Below are the code and all the weights of a small trained network. Each question names an input and a class and asks about switching units off, where a switched-off unit gives its printed mean instead of its output.

import numpy as np


def w(rows, s, z=0):
    codes = np.array(rows[::2]) - 128.0
    scale = np.full(codes.shape[1], s)
    scale[-1] = z or s
    return codes * scale


def norm(h):
    return h / np.sqrt((h * h).mean(-1, keepdims=True) + 1e-5)


def f(y):
    return np.maximum(y, 0)


def log_softmax(a):
    a = a - a.max(-1, keepdims=True)
    return a - np.log(np.exp(a).sum(-1, keepdims=True))


def net(x, mask):
    res = np.array(x, float).reshape(1, 2) / 4 @ E
    u = 0
    for l in range(4):
        y = f(norm(res) @ A[l][:, :-1].T + A[l][:, -1])
        res = res + np.where(mask[u : u + 7], y, B[l][:, -1]) @ B[l][:, :-1]
        u += 7
    return log_softmax(norm(res)[-1] @ U[:, :-1].T + U[:, -1])


A, B = {}, {}
E = w([
[117,115,78,114,109,168,254],'x0',
[14,115,93,129,109,150,125],'x1',
],0.0014)
A[0] = w([
[231,121,135,125,129,111,235,32],'0.n0',
[185,152,116,130,144,146,138,46],'0.n1',
[173,136,132,124,138,129,255,68],'0.n2',
[203,118,122,152,133,103,141,145],'0.n3',
[23,125,124,128,129,114,166,41],'0.n4',
[138,111,128,129,116,119,147,87],'0.n5',
[224,124,134,136,129,117,86,2],'0.n6',
],0.0062,0.00084)
B[0] = w([
[55,157,255,64,158,96,155,253],'0.n0',
[141,100,206,125,120,117,126,169],'0.n1',
[198,76,9,184,87,126,112,253],'0.n2',
[121,170,76,146,119,207,146,192],'0.n3',
[70,149,156,148,144,167,145,215],'0.n4',
[142,134,113,137,131,125,137,145],'0.n5',
[182,149,130,84,124,163,69,203],'0.n6',
],0.0098,0.0057)
A[1] = w([
[239,136,63,154,155,78,23,95],'1.n0',
[179,195,60,102,99,109,108,71],'1.n1',
[190,162,45,82,140,156,105,116],'1.n2',
[166,162,44,121,216,37,115,49],'1.n3',
[221,102,106,122,105,153,19,76],'1.n4',
[202,59,88,129,174,137,31,2],'1.n5',
[232,134,52,118,141,106,2,122],'1.n6',
],0.0069,0.00094)
B[1] = w([
[63,169,57,2,117,42,86,212],'1.n0',
[124,165,80,134,165,81,158,175],'1.n1',
[91,109,99,195,133,122,165,204],'1.n2',
[156,97,69,149,138,174,113,129],'1.n3',
[40,104,119,120,101,56,186,253],'1.n4',
[64,159,88,28,92,91,84,196],'1.n5',
[123,128,49,64,41,41,124,247],'1.n6',
],0.0065,0.0038)
A[2] = w([
[183,152,206,129,164,87,2,114],'2.n0',
[235,137,139,83,226,168,35,102],'2.n1',
[148,133,156,151,151,72,29,88],'2.n2',
[226,173,238,46,170,182,40,35],'2.n3',
[166,156,116,152,165,135,75,3],'2.n4',
[169,138,179,166,213,24,33,65],'2.n5',
[176,161,166,115,145,112,97,104],'2.n6',
],0.0077,0.00063)
B[2] = w([
[205,58,132,82,152,159,76,165],'2.n0',
[107,152,130,140,64,72,186,160],'2.n1',
[128,77,117,95,124,142,129,133],'2.n2',
[185,254,152,111,44,246,186,252],'2.n3',
[125,114,86,110,176,98,141,128],'2.n4',
[156,97,93,90,158,161,57,131],'2.n5',
[126,164,146,115,107,144,161,161],'2.n6',
],0.0076,0.0043)
A[3] = w([
[158,164,104,134,254,66,169,94],'3.n0',
[29,170,242,146,190,140,83,52],'3.n1',
[163,50,205,138,115,27,141,2],'3.n2',
[156,128,95,141,159,77,166,73],'3.n3',
[174,211,164,149,130,148,97,8],'3.n4',
[158,201,85,130,150,139,101,80],'3.n5',
[97,141,177,111,137,135,96,92],'3.n6',
],0.0095,0.00056)
B[3] = w([
[216,173,72,127,182,94,126,128],'3.n0',
[48,150,210,127,250,128,111,255],'3.n1',
[170,70,181,175,111,55,129,179],'3.n2',
[127,154,151,125,143,146,96,169],'3.n3',
[166,174,158,123,85,154,123,184],'3.n4',
[110,115,159,121,124,96,157,156],'3.n5',
[136,137,111,134,114,146,172,171],'3.n6',
],0.013,0.0054)
U = w([
[197,166,89,161,178,102,113,16],'0',
[178,43,111,83,161,192,53,99],'1',
[48,147,201,149,254,165,118,181],'2',
[210,45,200,206,89,47,143,158],'3',
[77,148,39,50,67,37,111,171],'4',
[209,214,195,105,41,207,175,159],'5',
[102,81,11,252,97,209,174,139],'6',
[158,131,114,159,137,130,104,2],'7',
],0.0092,0.0059)

Each question gives the input, the list of numbers given to net, and the class t.
The units are the neurons (one row each of A and B). Each row of codes is followed by its name. A weight is (code - 128) times the scale printed after its matrix; where a second scale follows, it is the last column's (A, B and U).
mask holds one flag per neuron, layer by layer. A switched-off neuron (its flag False) gives its mean, the last column of its row in B, instead of its output. The means were averaged over made-up inputs and are rounded, as every weight is.
A unit's drop is (log p(t) with every unit on - log p(t) with that unit switched off) / (log p(t) with every unit on - log p(t) with every unit switched off).
unit that matters most: the unit with the biggest drop
k most important neurons: the k neurons with the biggest drops, biggest first
top k neurons in layer l: the k neurons of layer l with the biggest drops, biggest first
input [4,3], class 6: unit that matters most -> 0.n0
input [5,6], class 6: 3 most important neurons -> [0.n0; 3.n1; 0.n1]
input [6,-1], class 3: top 2 neurons in layer 0 -> [0.n0; 0.n2]
input [5,1], class 6: top 2 neurons in layer 0 -> [0.n2; 0.n6]
input [6,-2], class 3: 3 most important neurons -> [0.n0; 0.n2; 2.n3]
input [2,2], class 6: 2 most important neurons -> [0.n0; 0.n4]
input [6,7], class 6: 4 most important neurons -> [0.n0; 3.n1; 0.n1; 2.n3]
input [5,2], class 6: 4 most important neurons -> [0.n2; 3.n1; 0.n4; 0.n6]
input [7,2], class 6: 2 most important neurons -> [0.n2; 3.n1]
input [7,8], class 6: top 2 neurons in layer 0 -> [0.n0; 0.n1]
input [6,-4], class 3: 4 most important neurons -> [0.n0; 0.n2; 0.n6; 2.n3]
input [-6,5], class 1: top 4 neurons in layer 2 -> [2.n0; 2.n2; 2.n3; 2.n5]
input [3,1], class 6: 4 most important neurons -> [0.n2; 3.n1; 0.n6; 0.n4]
input [-5,-7], class 4: unit that matters most -> 0.n6
input [-8,4], class 4: 2 most important neurons -> [0.n0; 0.n4]
input [-1,-5], class 5: 2 most important neurons -> [0.n0; 0.n2]
input [-5,4], class 1: top 2 neurons in layer 1 -> [1.n4; 1.n2]
input [5,4], class 6: top 2 neurons in layer 0 -> [0.n0; 0.n4]
input [-8,5], class 4: 3 most important neurons -> [0.n0; 0.n3; 0.n4]
input [-2,-5], class 5: unit that matters most -> 0.n2
input [1,-1], class 5: top 2 neurons in layer 0 -> [0.n0; 0.n1]
input [7,-4], class 3: top 2 neurons in layer 0 -> [0.n0; 0.n2]
